Below are the code and all the weights of a small trained network. Each question names an input and a class and asks about switching units off, where a switched-off unit gives its printed mean instead of its output.

import numpy as np


def w(rows, s, z=0):
    codes = np.array(rows[::2]) - 128.0
    scale = np.full(codes.shape[1], s)
    scale[-1] = z or s
    return codes * scale


def f(y):
    return y / 2 * (1 + np.tanh(0.7978845608 * (y + 0.044715 * y**3)))


def log_softmax(a):
    a = a - a.max(-1, keepdims=True)
    return a - np.log(np.exp(a).sum(-1, keepdims=True))


def net(x, mask):
    res = np.array(x, float).reshape(1, 8) / 4 @ E
    y = f(res @ A[0][:, :-1].T + A[0][:, -1])
    res = res + np.where(mask, y, B[0][:, -1]) @ B[0][:, :-1]
    return log_softmax(res[-1] @ U[:, :-1].T + U[:, -1])


A, B = {}, {}
E = w([
[28,153,133,134,4],'x0',
[127,129,129,130,129],'x1',
[126,129,128,129,129],'x2',
[143,123,240,204,122],'x3',
[135,249,160,73,154],'x4',
[128,128,127,128,128],'x5',
[127,130,129,129,129],'x6',
[127,127,128,128,129],'x7',
],0.014)
A[0] = w([
[148,120,129,81,128,104],'N1',
[116,247,55,43,155,97],'N2',
[171,147,100,97,142,128],'N3',
[134,69,4,52,104,199],'N4',
[150,77,150,139,217,205],'N5',
[74,123,47,161,170,130],'N6',
[153,135,111,108,200,193],'N7',
[148,33,239,133,107,104],'N8',
[93,165,116,114,31,127],'N9',
[46,128,144,159,50,137],'N10',
[123,196,98,66,145,110],'N11',
[150,254,250,108,138,1],'N12',
[87,81,196,143,109,59],'N13',
[170,144,100,119,204,207],'N14',
[130,110,137,137,146,127],'N15',
[147,113,143,109,111,132],'N16',
],0.017,0.0082)
B[0] = w([
[150,129,130,123,103,143],'N1',
[177,238,151,157,133,243],'N2',
[155,103,140,126,79,174],'N3',
[66,37,90,80,141,237],'N4',
[178,144,128,122,214,235],'N5',
[97,78,146,103,143,166],'N6',
[185,93,112,153,59,216],'N7',
[165,193,139,163,153,211],'N8',
[90,201,133,80,174,214],'N9',
[94,130,136,177,26,227],'N10',
[157,181,158,120,120,197],'N11',
[56,2,88,75,138,254],'N12',
[129,144,120,170,76,174],'N13',
[190,71,139,149,51,231],'N14',
[140,127,127,133,144,144],'N15',
[122,120,130,139,127,130],'N16',
],0.041,0.023)
U = w([
[171,37,63,145,145,205],'0',
[184,175,146,209,23,223],'1',
[36,126,74,123,93,130],'2',
[141,241,148,125,103,2],'3',
[208,154,139,254,183,58],'4',
],0.0076,0.0052)

Each question gives the input, the list of numbers given to net, and the class t.
The units are the neurons (one row each of A and B). Each row of codes is followed by its name. A weight is (code - 128) times the scale printed after its matrix; where a second scale follows, it is the last column's (A, B and U).
mask holds one flag per neuron, in row order. A switched-off neuron (its flag False) gives its mean, the last column of its row in B, instead of its output. The means were averaged over made-up inputs and are rounded, as every weight is.
A unit's drop is (log p(t) with every unit on - log p(t) with that unit switched off) / (log p(t) with every unit on - log p(t) with every unit switched off).
The circuit of an input: a set's keep is (log p(t) with only the set's units on - log p(t) with every unit switched off) / (log p(t) with every unit on - log p(t) with every unit switched off). Starting from the 12 units with the biggest drops (on a tie, the unit counted first), units are removed one at a time, each time the one whose removal leaves the highest keep (on an exact tie, the one counted first), for as long as the keep stays at least 0.8.
circuit, biggest first: the units of the circuit, biggest drop first
k most important neurons: the k neurons with the biggest drops, biggest first
drop when u is switched off: that unit's drop, to one decimal
input [-3,6,-8,1,8,-7,3,-2], class 0: circuit, biggest first => [N12]
input [3,6,-5,4,1,0,2,5], class 2: 3 most important neurons => [N2 N14 N7]
input [1,-1,4,-2,3,3,5,-4], class 3: 2 most important neurons => [N10 N14]
input [-1,-8,-2,1,-8,3,6,5], class 4: 2 most important neurons => [N12 N8]
input [4,-8,7,3,1,1,7,0], class 2: 2 most important neurons => [N2 N14]
input [0,8,2,2,-5,2,-6,1], class 4: 2 most important neurons => [N12 N14]
input [5,-3,-6,-5,1,1,-4,-3], class 3: 4 most important neurons => [N12 N2 N9 N11]
input [0,-7,2,4,6,1,-2,-8], class 0: 2 most important neurons => [N10 N9]
input [6,-6,-8,-4,1,-6,4,8], class 3: 3 most important neurons => [N12 N2 N9]
input [-5,7,-1,1,4,-3,2,-2], class 0: 2 most important neurons => [N12 N10]
input [-8,5,-7,-7,1,0,6,-5], class 1: 2 most important neurons => [N2 N12]
input [6,-1,-6,0,-2,-1,-7,7], class 2: 3 most important neurons => [N2 N14 N9]
input [8,6,-5,-3,3,1,-4,1], class 3: drop when N9 is switched off => 0.6
input [2,-7,3,-8,8,8,6,3], class 3: circuit, biggest first => [N2]
input [5,6,-8,7,4,-6,-7,-8], class 2: drop when N12 is switched off => 0.1
input [-1,4,3,3,7,-3,-2,-2], class 0: drop when N12 is switched off => 4.5
input [6,8,8,3,7,7,4,-4], class 2: drop when N12 is switched off => 2.1
